Below are the code and all the weights of a small trained network. Each question names an input and a class and asks about switching units off, where a switched-off unit gives its printed mean instead of its output.

import numpy as np


def w(rows, s, z=0):
    codes = np.array(rows[::2]) - 128.0
    scale = np.full(codes.shape[1], s)
    scale[-1] = z or s
    return codes * scale


def norm(h):
    return h / np.sqrt((h * h).mean(-1, keepdims=True) + 1e-5)


def f(y):
    return np.maximum(y, 0)


def log_softmax(a):
    a = a - a.max(-1, keepdims=True)
    return a - np.log(np.exp(a).sum(-1, keepdims=True))


def net(x, mask):
    res = np.array(x, float).reshape(1, 7) / 4 @ E
    u = 0
    for l in range(3):
        y = f(norm(res) @ A[l][:, :-1].T + A[l][:, -1])
        res = res + np.where(mask[u : u + 3], y, B[l][:, -1]) @ B[l][:, :-1]
        u += 3
    return log_softmax(norm(res)[-1] @ U[:, :-1].T + U[:, -1])


A, B = {}, {}
E = w([
[127,130,128],'x0',
[127,127,129],'x1',
[65,121,121],'x2',
[126,128,127],'x3',
[120,245,124],'x4',
[127,129,128],'x5',
[132,148,248],'x6',
],0.016)
A[0] = w([
[5,120,135,34],'L0N0',
[212,132,131,3],'L0N1',
[127,154,80,86],'L0N2',
],0.03,0.005)
B[0] = w([
[254,132,134,253],'L0N0',
[252,128,126,211],'L0N1',
[70,71,119,234],'L0N2',
],0.025,0.0066)
A[1] = w([
[21,167,177,33],'L1N0',
[88,249,165,4],'L1N1',
[137,177,229,150],'L1N2',
],0.02,0.0042)
B[1] = w([
[87,245,136,152],'L1N0',
[143,46,103,172],'L1N1',
[147,1,174,254],'L1N2',
],0.022,0.0078)
A[2] = w([
[115,151,254,147],'L2N0',
[138,49,192,134],'L2N1',
[168,179,111,3],'L2N2',
],0.035,0.0036)
B[2] = w([
[178,4,104,170],'L2N0',
[59,232,125,254],'L2N1',
[103,203,162,142],'L2N2',
],0.026,0.023)
U = w([
[98,158,123,150],'0',
[125,4,137,208],'1',
[228,116,133,3],'2',
[133,137,129,176],'3',
[132,140,131,121],'4',
[129,142,131,80],'5',
],0.021,0.0047)

Each question gives the input, the list of numbers given to net, and the class t.
The units are the neurons (one row each of A and B). Each row of codes is followed by its name. A weight is (code - 128) times the scale printed after its matrix; where a second scale follows, it is the last column's (A, B and U).
mask holds one flag per neuron, layer by layer. A switched-off neuron (its flag False) gives its mean, the last column of its row in B, instead of its output. The means were averaged over made-up inputs and are rounded, as every weight is.
A unit's drop is (log p(t) with every unit on - log p(t) with that unit switched off) / (log p(t) with every unit on - log p(t) with every unit switched off).
most important unit: the unit with the biggest drop
k most important neurons: the k neurons with the biggest drops, biggest first
top k neurons in layer l: the k neurons of layer l with the biggest drops, biggest first
drop when u is switched off: that unit's drop, to one decimal
input [3,-5,-6,-5,5,5,-1], class 2: 2 most important neurons : L2N1; L0N1
input [0,-7,0,-3,4,-2,-6], class 1: 2 most important neurons : L2N1; L0N2
input [3,-3,-6,8,-7,-7,6], class 5: 3 most important neurons : L2N1; L0N0; L0N1
input [8,2,-8,7,-2,-1,8], class 1: 2 most important neurons : L2N0; L0N0
input [-4,5,1,3,5,2,7], class 1: most important neuron : L2N0
input [6,5,6,-3,2,-5,6], class 1: 3 most important neurons : L2N0; L0N1; L1N2
input [-5,-8,8,-2,-2,-5,1], class 2: 2 most important neurons : L0N0; L2N1
input [0,-4,7,3,2,-2,-6], class 2: 4 most important neurons : L0N0; L1N2; L2N1; L2N0
input [-5,1,-6,3,2,-5,1], class 2: 3 most important neurons : L0N1; L2N1; L0N2
input [-6,-2,-8,3,-7,7,-5], class 2: top 2 neurons in layer 0 : L0N1; L0N2
input [1,-5,4,1,6,6,7], class 1: top 2 neurons in layer 2 : L2N0; L2N2
input [-1,6,-4,3,-5,-8,-5], class 4: top 2 neurons in layer 2 : L2N0; L2N1
input [3,7,-2,-6,-4,-6,8], class 1: 2 most important neurons : L2N0; L0N2
input [-1,-2,7,8,-7,1,0], class 5: most important neuron : L2N0
input [0,-7,6,0,0,-4,-5], class 2: 3 most important neurons : L0N0; L1N2; L2N1
input [-4,-4,6,-5,1,2,-3], class 2: 3 most important neurons : L0N0; L2N1; L1N2
input [-6,0,-2,5,-1,1,6], class 1: top 2 neurons in layer 2 : L2N0; L2N2
input [4,8,8,-4,-7,-2,5], class 2: top 2 neurons in layer 2 : L2N0; L2N2
input [-8,-8,-8,7,3,3,4], class 2: top 2 neurons in layer 0 : L0N1; L0N2
input [2,-5,-2,-3,-8,-4,6], class 0: most important unit : L2N1
input [7,8,8,1,-3,-5,6], class 2: top 2 neurons in layer 2 : L2N0; L2N1
input [2,5,5,8,-4,-2,8], class 1: top 2 neurons in layer 2 : L2N0; L2N2
input [-1,-7,5,8,-8,8,1], class 0: drop when L0N1 is switched off : 0.1
input [1,2,-4,1,-5,0,-2], class 0: drop when L2N0 is switched off : 0.2
input [-6,-3,3,-4,-8,5,3], class 0: drop when L2N1 is switched off : 0.4
